Below are the code and all the weights of a small trained network. Each question names an input and a class and asks about switching units off, where a switched-off unit gives its printed mean instead of its output.

import numpy as np


def w(rows, s, z=0):
    codes = np.array(rows[::2]) - 128.0
    scale = np.full(codes.shape[1], s)
    scale[-1] = z or s
    return codes * scale


def norm(h):
    return h / np.sqrt((h * h).mean(-1, keepdims=True) + 1e-5)


def f(y):
    return np.maximum(y, 0)


def log_softmax(a):
    a = a - a.max(-1, keepdims=True)
    return a - np.log(np.exp(a).sum(-1, keepdims=True))


def net(x, mask):
    res = np.array(x, float).reshape(1, 7) / 4 @ E
    u = 0
    for l in range(2):
        y = f(norm(res) @ A[l][:, :-1].T + A[l][:, -1])
        res = res + np.where(mask[u : u + 8], y, B[l][:, -1]) @ B[l][:, :-1]
        u += 8
    return log_softmax(norm(res)[-1] @ U[:, :-1].T + U[:, -1])


A, B = {}, {}
E = w([
[154,144,86,31,174,35,209,156],'x0',
[139,126,97,142,6,48,172,168],'x1',
[123,118,129,128,126,130,137,127],'x2',
[136,140,127,129,131,124,120,132],'x3',
[50,255,233,108,128,151,157,128],'x4',
[123,121,126,122,123,131,132,121],'x5',
[131,133,128,125,126,129,124,126],'x6',
],0.0056)
A[0] = w([
[129,155,71,26,200,70,205,177,190],'0.n0',
[159,129,110,128,90,85,144,169,177],'0.n1',
[75,210,154,122,110,161,180,158,177],'0.n2',
[110,153,102,153,2,69,152,168,190],'0.n3',
[102,141,97,166,107,160,111,125,185],'0.n4',
[111,146,85,89,88,98,152,122,251],'0.n5',
[181,74,70,144,142,150,129,148,244],'0.n6',
[82,170,213,133,54,167,133,145,2],'0.n7',
],0.0076,0.0032)
B[0] = w([
[185,129,144,48,92,141,163,88,254],'0.n0',
[133,102,150,177,174,146,87,177,174],'0.n1',
[103,150,141,184,204,187,153,149,200],'0.n2',
[106,153,124,201,1,44,135,53,206],'0.n3',
[95,124,189,124,171,117,113,162,162],'0.n4',
[139,143,137,152,201,144,94,167,187],'0.n5',
[112,62,81,79,61,128,34,137,203],'0.n6',
[190,161,84,190,155,113,136,214,174],'0.n7',
],0.0088,0.0097)
A[1] = w([
[70,103,175,136,97,80,78,84,46],'1.n0',
[132,92,159,92,192,209,104,173,143],'1.n1',
[145,108,124,162,73,65,140,118,103],'1.n2',
[7,125,98,187,153,151,58,135,100],'1.n3',
[158,81,60,133,45,67,98,126,3],'1.n4',
[103,192,223,140,133,148,195,102,221],'1.n5',
[102,224,156,163,90,77,188,107,103],'1.n6',
[118,100,85,162,127,121,55,130,79],'1.n7',
],0.011,0.0026)
B[1] = w([
[169,101,157,114,160,148,146,109,175],'1.n0',
[168,156,83,97,186,201,146,149,230],'1.n1',
[102,202,163,118,189,147,91,121,203],'1.n2',
[149,71,168,221,120,122,116,137,220],'1.n3',
[113,181,158,136,172,96,129,124,253],'1.n4',
[43,175,119,117,80,63,163,141,255],'1.n5',
[143,4,45,48,81,147,117,127,220],'1.n6',
[137,121,136,116,93,165,206,107,204],'1.n7',
],0.013,0.0084)
U = w([
[226,34,141,159,187,218,127,113,103],'0',
[77,172,119,208,208,190,152,205,172],'1',
[151,85,212,227,113,84,38,52,63],'2',
[70,98,97,225,37,63,143,176,154],'3',
[203,104,48,6,167,175,80,114,200],'4',
[87,221,89,41,170,140,221,146,4],'5',
[174,190,157,74,169,18,72,66,232],'6',
[67,116,49,42,35,37,154,116,100],'7',
],0.017,0.0019)

Each question gives the input, the list of numbers given to net, and the class t.
The units are the neurons (one row each of A and B). Each row of codes is followed by its name. A weight is (code - 128) times the scale printed after its matrix; where a second scale follows, it is the last column's (A, B and U).
mask holds one flag per neuron, layer by layer. A switched-off neuron (its flag False) gives its mean, the last column of its row in B, instead of its output. The means were averaged over made-up inputs and are rounded, as every weight is.
A unit's drop is (log p(t) with every unit on - log p(t) with that unit switched off) / (log p(t) with every unit on - log p(t) with every unit switched off).
The circuit of an input: a set's keep is (log p(t) with only the set's units on - log p(t) with every unit switched off) / (log p(t) with every unit on - log p(t) with every unit switched off). Starting from the 12 units with the biggest drops (on a tie, the unit counted first), units are removed one at a time, each time the one whose removal leaves the highest keep (on an exact tie, the one counted first), for as long as the keep stays at least 0.8.
units of the circuit, in order: the units of the circuit, biggest drop first
most important unit: the unit with the biggest drop
k most important neurons: the k neurons with the biggest drops, biggest first
k most important neurons of layer l: the k neurons of layer l with the biggest drops, biggest first
drop of u: that unit's drop, to one decimal
input [1,7,6,-6,8,-5,4], class 7: units of the circuit, in order : (1.n6)
input [-1,8,-8,-8,7,2,-3], class 3: 3 most important neurons : (0.n0 0.n2 0.n7)
input [0,-1,-3,-8,-5,0,-3], class 0: 4 most important neurons : (0.n3 0.n0 1.n5 1.n6)
input [0,4,2,5,-5,-1,-8], class 2: 2 most important neurons of layer 0 : (0.n0 0.n1)
input [0,1,6,-3,-6,-4,-3], class 2: 2 most important neurons : (0.n0 1.n1)
input [-1,-6,4,7,0,6,5], class 0: 3 most important neurons : (0.n0 0.n3 0.n2)
input [-3,0,2,8,-1,8,-6], class 0: 3 most important neurons : (0.n3 0.n0 0.n4)
input [-7,1,0,-6,0,7,-7], class 2: 3 most important neurons of layer 1 : (1.n1 1.n6 1.n3)
input [3,-6,5,6,0,-5,-6], class 4: 3 most important neurons : (0.n3 1.n5 0.n2)
input [-3,4,0,5,8,-1,-7], class 3: 2 most important neurons of layer 0 : (0.n0 0.n2)
input [-1,-3,-8,2,3,0,7], class 1: 3 most important neurons : (0.n3 0.n0 1.n3)
input [-1,8,8,-2,2,5,5], class 3: 3 most important neurons of layer 0 : (0.n0 0.n1 0.n6)
input [-1,-1,-4,2,-4,3,2], class 0: 4 most important neurons : (0.n3 0.n0 1.n5 1.n7)
input [0,1,2,-1,4,-4,2], class 3: most important unit : 0.n2
input [-4,-4,6,2,0,-6,7], class 0: 3 most important neurons of layer 0 : (0.n0 0.n3 0.n2)
input [-3,1,7,4,1,0,-4], class 3: 2 most important neurons of layer 0 : (0.n0 0.n6)
input [3,1,2,2,-5,4,3], class 6: 3 most important neurons of layer 1 : (1.n4 1.n6 1.n1)
input [4,-7,-1,-7,0,7,2], class 4: 2 most important neurons of layer 1 : (1.n5 1.n4)
input [2,7,-2,-5,6,2,5], class 7: 2 most important neurons of layer 1 : (1.n6 1.n3)
input [5,5,2,-8,0,2,-2], class 6: most important neuron : (1.n2)
input [-5,5,1,8,-4,2,8], class 2: drop of 0.n0 : 0.1
input [7,5,1,-6,4,-2,-3], class 7: drop of 1.n6 : 0.2
input [7,0,5,0,0,-6,-6], class 4: drop of 0.n5 : 0.1
input [-1,-2,4,-7,-1,6,-4], class 0: 2 most important neurons : (0.n0 0.n3)
